Here is a tiny trained network, its code and every weight. The questions are about switching its units off for an input and a target symbol, where a switched-off unit gives its printed mean instead of its output.

import numpy as np


def w(rows, s, z=0):
    codes = np.array(rows[::2]) - 128.0
    scale = np.full(codes.shape[1], s)
    scale[-1] = z or s
    return codes * scale


def norm(h):
    return h / np.sqrt((h * h).mean(-1, keepdims=True) + 1e-5)


def f(y):
    return y / 2 * (1 + np.tanh(0.7978845608 * (y + 0.044715 * y**3)))


def softmax(a):
    e = np.exp(a - a.max(-1, keepdims=True))
    return e / e.sum(-1, keepdims=True)


def log_softmax(a):
    a = a - a.max(-1, keepdims=True)
    return a - np.log(np.exp(a).sum(-1, keepdims=True))


def net(x, mask):
    ids = ['ΓΣαβδζηθλμφψω'.index(c) for c in x.split()]
    T = len(ids)
    res = E[ids] + P[:T]
    u = 0
    for l in range(2):
        q, k, v = (norm(res) @ M[l].T for M in (Q, K, V))
        z = softmax(np.where(np.tri(T) > 0, q @ k.T / 2**0.5, -1e9)) @ v
        res = res + np.where(mask[u], z, O[l][:, -1]) @ O[l][:, :-1]
        u += 1
        y = f(norm(res) @ A[l][:, :-1].T + A[l][:, -1])
        res = res + np.where(mask[u : u + 12], y, B[l][:, -1]) @ B[l][:, :-1]
        u += 12
    return log_softmax(norm(res)[-1] @ U[:, :-1].T + U[:, -1])


Q, K, V, O, A, B = {}, {}, {}, {}, {}, {}
E = w([
[158,92,159,109,92,169],'Γ',
[132,83,142,129,142,173],'Σ',
[154,92,122,86,84,155],'α',
[133,96,85,93,125,139],'β',
[105,140,74,124,109,164],'δ',
[67,111,52,149,128,250],'ζ',
[200,184,138,152,129,95],'η',
[132,50,136,57,142,128],'θ',
[84,158,88,112,160,197],'λ',
[90,123,191,97,141,130],'μ',
[74,209,87,154,118,94],'φ',
[83,167,229,124,104,48],'ψ',
[122,169,134,55,167,123],'ω',
],0.017)
P = w([
[234,81,226,157,84,255],'0',
[210,94,229,135,75,233],'1',
[184,95,228,102,67,217],'2',
[137,104,194,81,45,199],'3',
[109,109,161,72,43,169],'4',
[79,104,128,70,53,134],'5',
[50,103,103,57,53,122],'6',
[31,95,88,47,62,86],'7',
],0.0063)
Q[0] = w([
[183,61,77,255,230,41],'L0H1',
[58,91,122,45,73,194],'L0H1',
],0.0079)
K[0] = w([
[145,108,131,183,111,177],'L0H1',
[8,104,123,101,162,138],'L0H1',
],0.014)
V[0] = w([
[135,214,185,9,219,97],'L0H1',
[132,197,67,37,189,254],'L0H1',
],0.0069)
O[0] = w([
[189,49,107,80,254,91,232],'L0H1',
[184,85,54,198,157,56,253],'L0H1',
],0.0086,0.0028)
A[0] = w([
[102,157,119,70,168,104,95],'L0N1',
[194,151,105,94,116,107,111],'L0N2',
[89,183,124,161,151,167,210],'L0N3',
[194,83,85,176,104,112,115],'L0N4',
[106,132,87,202,182,101,130],'L0N5',
[70,157,95,167,167,156,119],'L0N6',
[146,152,50,103,124,108,152],'L0N7',
[255,221,169,121,124,162,3],'L0N8',
[169,103,122,178,110,65,107],'L0N9',
[147,68,172,105,122,134,45],'L0N10',
[207,179,216,103,149,100,168],'L0N11',
[157,126,148,84,79,42,145],'L0N12',
],0.0097,0.0036)
B[0] = w([
[112,80,106,195,183,98,157],'L0N1',
[103,130,185,152,213,118,147],'L0N2',
[215,28,253,53,81,82,166],'L0N3',
[109,88,205,157,127,186,224],'L0N4',
[152,83,188,132,85,138,157],'L0N5',
[88,27,116,109,116,97,151],'L0N6',
[116,43,250,146,123,134,190],'L0N7',
[107,175,30,163,196,120,156],'L0N8',
[38,182,121,133,142,97,141],'L0N9',
[84,89,93,171,65,100,197],'L0N10',
[118,104,44,127,188,156,253],'L0N11',
[76,141,116,187,131,193,212],'L0N12',
],0.0059,0.004)
Q[1] = w([
[21,41,167,34,164,104],'L1H1',
[178,253,146,25,211,38],'L1H1',
],0.0062)
K[1] = w([
[4,227,65,197,207,31],'L1H1',
[254,221,137,182,149,221],'L1H1',
],0.0065)
V[1] = w([
[211,77,2,104,128,244],'L1H1',
[221,78,150,89,58,34],'L1H1',
],0.0058)
O[1] = w([
[53,112,69,113,156,85,45],'L1H1',
[246,179,88,111,71,97,1],'L1H1',
],0.014,0.00068)
A[1] = w([
[14,230,103,137,113,71,252],'L1N1',
[185,197,214,87,139,132,155],'L1N2',
[140,74,131,62,139,130,134],'L1N3',
[67,135,32,100,180,227,205],'L1N4',
[236,118,82,71,232,131,188],'L1N5',
[202,106,75,186,109,156,50],'L1N6',
[2,24,168,123,134,166,138],'L1N7',
[233,140,136,110,66,84,38],'L1N8',
[53,160,198,167,197,86,77],'L1N9',
[152,226,223,42,128,177,94],'L1N10',
[172,169,193,111,199,46,242],'L1N11',
[78,160,198,59,120,195,41],'L1N12',
],0.0085,0.0016)
B[1] = w([
[115,88,92,180,27,247,132],'L1N1',
[157,77,178,138,154,173,153],'L1N2',
[118,137,148,104,122,127,161],'L1N3',
[180,142,167,103,151,141,172],'L1N4',
[145,157,141,202,106,170,152],'L1N5',
[87,123,134,100,161,31,141],'L1N6',
[124,186,133,129,130,105,246],'L1N7',
[151,217,145,148,132,93,135],'L1N8',
[164,86,113,136,84,119,148],'L1N9',
[101,123,181,130,118,159,166],'L1N10',
[189,86,82,105,140,162,142],'L1N11',
[100,90,138,185,91,125,166],'L1N12',
],0.011,0.012)
U = w([
[135,175,88,108,96,155,134],'Γ',
[98,186,142,154,145,84,85],'Σ',
[126,66,44,99,59,175,108],'α',
[79,221,113,187,116,85,162],'β',
[110,131,99,205,24,41,61],'δ',
[2,97,49,212,39,138,117],'ζ',
[132,185,39,214,167,196,185],'η',
[144,76,73,9,103,60,182],'θ',
[62,33,101,198,149,14,92],'λ',
[85,140,159,17,241,113,5],'μ',
[253,180,150,135,77,74,194],'φ',
[148,34,214,169,81,210,169],'ψ',
[234,11,88,159,207,120,103],'ω',
],0.0077,0.0024)

Each question gives the input, a string of symbols that net reads in full, and the target symbol t.
The units are the heads (2 rows each of Q, K, V and O) and the neurons (one row each of A and B). Each row of codes is followed by its name. A weight is (code - 128) times the scale printed after its matrix; where a second scale follows, it is the last column's (O, A, B and U).
mask holds one flag per unit, layer by layer, with each layer's heads first. A switched-off unit (its flag False) gives its mean, the last column of its rows in O or B, instead of its output. The means were averaged over made-up inputs and are rounded, as every weight is.
A unit's drop is (log p(t) with every unit on - log p(t) with that unit switched off) / (log p(t) with every unit on - log p(t) with every unit switched off).
The circuit of an input: a set's keep is (log p(t) with only the set's units on - log p(t) with every unit switched off) / (log p(t) with every unit on - log p(t) with every unit switched off). Starting from the 12 units with the biggest drops (on a tie, the unit counted first), units are removed one at a time, each time the one whose removal leaves the highest keep (on an exact tie, the one counted first), for as long as the keep stays at least 0.8.
units of the circuit, in order: the units of the circuit, biggest drop first
top k neurons: the k neurons with the biggest drops, biggest first
top k neurons in layer l: the k neurons of layer l with the biggest drops, biggest first
drop of u: that unit's drop, to one decimal
input ψ φ φ ψ λ μ Σ, target μ: top neuron	[L0N10]
input Γ ζ β θ ω φ, target ω: units of the circuit, in order	[L0H1, L1N7]
input λ θ λ θ δ ω μ, target ω: units of the circuit, in order	[L0H1, L1N11]
input ζ ζ δ λ Γ δ, target λ: units of the circuit, in order	[L0H1, L1N6]
input θ φ β, target φ: units of the circuit, in order	[L1H1, L0N3, L1N8]
input ω ψ Γ λ Γ, target λ: top 3 neurons in layer 0	[L0N11, L0N3, L0N12]
input ψ δ ψ Σ λ α μ, target μ: units of the circuit, in order	[L0H1, L1N7]
input θ ζ θ φ, target φ: units of the circuit, in order	[L1H1, L0N3]
input β Γ β, target β: top 3 neurons	[L0N4, L1N7, L0N3]
input ψ ζ φ α, target φ: units of the circuit, in order	[L0N3, L1H1]
input Σ ψ ζ β ω θ μ β, target μ: top 2 neurons	[L0N3, L1N12]
input φ ω θ, target ω: top 2 neurons	[L1N5, L1N7]
input ζ ψ ζ ζ ψ Γ μ β, target μ: top 2 neurons	[L0N3, L0N7]
input Γ μ ζ, target μ: top neuron	[L1N4]
input ζ Σ ψ ψ α ψ λ ζ, target ψ: top 3 neurons	[L0N7, L0N5, L0N11]
input ζ φ Σ θ Γ Γ, target θ: top 2 neurons	[L0N10, L1N7]
input β ζ ζ, target ζ: top 2 neurons	[L0N3, L1N7]
input β δ η ω ψ ζ β ψ, target ζ: top 2 neurons	[L1N1, L0N8]
input ζ Γ η θ, target μ: top 2 neurons in layer 1	[L1N4, L1N7]
input β ζ δ, target ζ: units of the circuit, in order	[L1H1]
input μ μ φ λ λ β, target λ: units of the circuit, in order	[L0H1, L1N6]
input Σ ζ θ Σ ζ β α, target ζ: units of the circuit, in order	[L0H1, L1H1]
input λ η ψ, target ζ: top 2 neurons	[L1N1, L0N11]
input φ ζ θ, target φ: top 2 neurons	[L1N8, L0N3]
input ζ θ ψ α φ λ Γ, target φ: top 3 neurons	[L0N3, L1N8, L0N6]
input ω ζ ψ, target ω: top 2 neurons in layer 1	[L1N11, L1N9]
input ψ ψ δ ψ ω φ α, target ω: units of the circuit, in order	[L0H1]
input β Σ Σ ω ψ ζ, target ω: drop of L0N9	-0.1
input β ψ θ ψ β ψ ω Γ, target ω: drop of L0H1	1.4
input θ ζ ω δ, target ω: drop of L1N5	0.1
